Here is a tiny trained network, its code and every weight. The questions are about switching its units off for an input and a target symbol, where a switched-off unit gives its printed mean instead of its output.

import numpy as np


def w(rows, s, z=0):
    codes = np.array(rows[::2]) - 128.0
    scale = np.full(codes.shape[1], s)
    scale[-1] = z or s
    return codes * scale


def softmax(a):
    e = np.exp(a - a.max(-1, keepdims=True))
    return e / e.sum(-1, keepdims=True)


def log_softmax(a):
    a = a - a.max(-1, keepdims=True)
    return a - np.log(np.exp(a).sum(-1, keepdims=True))


def net(x, mask):
    ids = ['ΔΠΦαεθλμξτ'.index(c) for c in x.split()]
    T = len(ids)
    res = E[ids] + P[:T]
    u = 0
    for l in range(2):
        r = res
        for j in range(3):
            rows = slice(2 * j, 2 * j + 2)
            q, k, v = (r @ M[l][rows].T for M in (Q, K, V))
            z = softmax(np.where(np.tri(T) > 0, q @ k.T / 2**0.5, -1e9)) @ v
            o = O[l][rows]
            res = res + np.where(mask[u + j], z, o[:, -1]) @ o[:, :-1]
        u += 3
    return log_softmax(res[-1] @ U[:, :-1].T + U[:, -1])


Q, K, V, O = {}, {}, {}, {}
E = w([
[99,203,107,107,254,168,99],'Δ',
[167,197,103,220,43,144,123],'Π',
[163,157,183,189,149,92,177],'Φ',
[169,101,91,135,180,77,154],'α',
[77,145,94,128,97,145,221],'ε',
[188,133,135,58,84,159,171],'θ',
[187,142,151,76,83,173,149],'λ',
[93,118,184,198,169,132,133],'μ',
[172,124,160,68,106,174,146],'ξ',
[158,115,184,84,94,190,127],'τ',
],0.016)
P = w([
[85,255,166,85,74,66,58],'0',
[121,226,139,96,98,83,114],'1',
[144,213,135,101,125,104,130],'2',
[148,195,133,113,138,122,139],'3',
[154,177,128,121,152,138,145],'4',
[152,152,127,125,163,155,152],'5',
[156,134,125,136,173,172,154],'6',
[156,114,118,143,182,183,162],'7',
[157,93,113,150,186,196,166],'8',
[158,78,108,163,190,207,173],'9',
[160,71,95,166,195,218,181],'10',
],0.01)
Q[0] = w([
[104,71,115,128,135,107,52],'0.h1',
[46,96,153,72,52,56,29],'0.h1',
[114,91,201,156,112,105,220],'0.h2',
[107,91,254,178,146,79,142],'0.h2',
[126,197,91,197,189,130,88],'0.h3',
[57,79,79,186,84,91,84],'0.h3',
],0.0085)
K[0] = w([
[149,155,166,110,72,37,141],'0.h1',
[94,178,151,85,106,70,89],'0.h1',
[182,89,196,198,115,104,213],'0.h2',
[136,155,250,200,97,48,134],'0.h2',
[190,56,171,178,121,131,198],'0.h3',
[109,177,118,155,60,32,121],'0.h3',
],0.011)
V[0] = w([
[254,88,134,140,140,97,170],'0.h1',
[150,125,214,149,36,38,164],'0.h1',
[214,74,195,203,99,133,166],'0.h2',
[144,117,174,158,127,84,79],'0.h2',
[166,152,155,188,100,83,173],'0.h3',
[104,122,87,145,173,61,164],'0.h3',
],0.0095)
O[0] = w([
[125,81,116,85,146,19,19,92],'0.h1',
[99,183,251,52,105,57,99,2],'0.h1',
[138,107,145,140,179,129,254,18],'0.h2',
[208,155,160,148,152,77,163,96],'0.h2',
[64,145,118,223,129,54,68,135],'0.h3',
[143,74,94,113,187,43,143,137],'0.h3',
],0.0067,0.009)
Q[1] = w([
[100,91,89,120,31,119,112],'1.h1',
[176,118,151,139,72,98,174],'1.h1',
[125,161,106,254,140,113,172],'1.h2',
[158,83,170,109,89,56,165],'1.h2',
[109,219,105,106,236,164,85],'1.h3',
[113,118,161,84,126,129,125],'1.h3',
],0.0097)
K[1] = w([
[108,181,81,127,19,133,61],'1.h1',
[69,185,199,80,117,70,101],'1.h1',
[53,81,88,230,158,86,108],'1.h2',
[78,238,175,69,140,64,119],'1.h2',
[153,79,2,156,89,161,120],'1.h3',
[153,152,174,132,86,137,121],'1.h3',
],0.0083)
V[1] = w([
[164,161,134,2,106,119,68],'1.h1',
[105,71,125,97,198,141,144],'1.h1',
[25,138,129,151,138,99,63],'1.h2',
[59,173,105,148,188,122,113],'1.h2',
[162,155,140,235,105,128,37],'1.h3',
[106,166,143,79,194,133,36],'1.h3',
],0.0079)
O[1] = w([
[163,70,57,172,156,188,84,37],'1.h1',
[144,134,142,167,51,107,114,85],'1.h1',
[138,129,56,130,95,150,164,92],'1.h2',
[68,118,54,124,119,122,236,223],'1.h2',
[150,84,152,162,25,114,84,254],'1.h3',
[72,1,206,92,124,151,123,253],'1.h3',
],0.0082,0.0064)
U = w([
[59,96,40,93,103,179,217,136],'Δ',
[185,166,97,225,1,96,101,136],'Π',
[12,128,249,149,127,72,127,213],'Φ',
[147,36,69,80,170,27,90,253],'α',
[172,217,55,135,205,94,150,50],'ε',
[159,146,144,193,222,110,98,32],'θ',
[124,123,150,178,170,120,99,6],'λ',
[73,113,160,112,127,121,128,9],'μ',
[182,75,173,101,166,138,116,138],'ξ',
[186,113,224,39,70,183,116,206],'τ',
],0.007,0.0035)

Each question gives the input, a string of symbols that net reads in full, and the target symbol t.
The units are the heads (2 rows each of Q, K, V and O). Each row of codes is followed by its name. A weight is (code - 128) times the scale printed after its matrix; where a second scale follows, it is the last column's (O and U).
mask holds one flag per head, layer by layer. A switched-off head (its flag False) gives its mean, the last column of its rows in O, instead of its output. The means were averaged over made-up inputs and are rounded, as every weight is.
A unit's drop is (log p(t) with every unit on - log p(t) with that unit switched off) / (log p(t) with every unit on - log p(t) with every unit switched off).
The circuit of an input: a set's keep is (log p(t) with only the set's units on - log p(t) with every unit switched off) / (log p(t) with every unit on - log p(t) with every unit switched off). Starting from all 6 units, units are removed one at a time, each time the one whose removal leaves the highest keep (on an exact tie, the one counted first), for as long as the keep stays at least 0.8.
units of the circuit, in order: the units of the circuit, biggest drop first
unit that matters most: the unit with the biggest drop
heads that matter: for each layer, one digit per head in row order, 1 if its drop is at least 0.15 and else 0, layers parted by /
drop of u: that unit's drop, to one decimal
input α Φ ε Δ τ Δ, target τ: heads that matter	111 / 011
input Δ Δ Δ Δ ε Δ Π μ α Δ, target Π: units of the circuit, in order	[1.h3; 0.h2]
input τ μ Φ Δ α θ Δ Δ Δ θ Δ, target θ: units of the circuit, in order	[1.h2; 1.h3; 0.h3]
input Δ τ μ Δ Φ Δ, target Φ: units of the circuit, in order	[0.h2; 1.h1; 1.h3]
input α Φ Φ Φ Δ Φ, target Δ: heads that matter	111 / 010
input Δ λ λ Φ λ Δ τ Δ, target τ: heads that matter	011 / 011
input Δ Φ Φ μ ε λ Δ Δ, target Δ: heads that matter	100 / 010
input Δ Δ Φ Δ θ α Δ Δ Φ, target Δ: units of the circuit, in order	[1.h2; 0.h3; 0.h2]
input θ μ Φ Φ, target Φ: units of the circuit, in order	[0.h1]
input Δ Δ τ θ θ Δ α Δ, target α: units of the circuit, in order	[0.h1; 0.h2; 1.h3]
input λ Φ Δ θ α μ Δ μ, target Φ: units of the circuit, in order	[0.h2; 1.h1]
input Δ Δ Φ Φ Δ Φ Δ, target Φ: heads that matter	010 / 100
input λ Δ α Δ θ θ, target ξ: heads that matter	101 / 110
input ε θ Φ Φ, target Φ: unit that matters most	0.h2
input Δ Δ Δ ε Δ Δ α Δ, target α: heads that matter	111 / 000
input Φ Δ Φ ε Δ Δ, target Δ: drop of 1.h2	0.9
input Δ τ θ Φ ξ Δ Π θ Δ, target Π: drop of 1.h1	0.1
input ε Φ Δ ε Π Φ ξ Π μ, target Φ: drop of 0.h2	0.9
input Δ Δ θ λ Φ Φ Δ Φ Δ λ θ, target ξ: drop of 0.h1	0.2
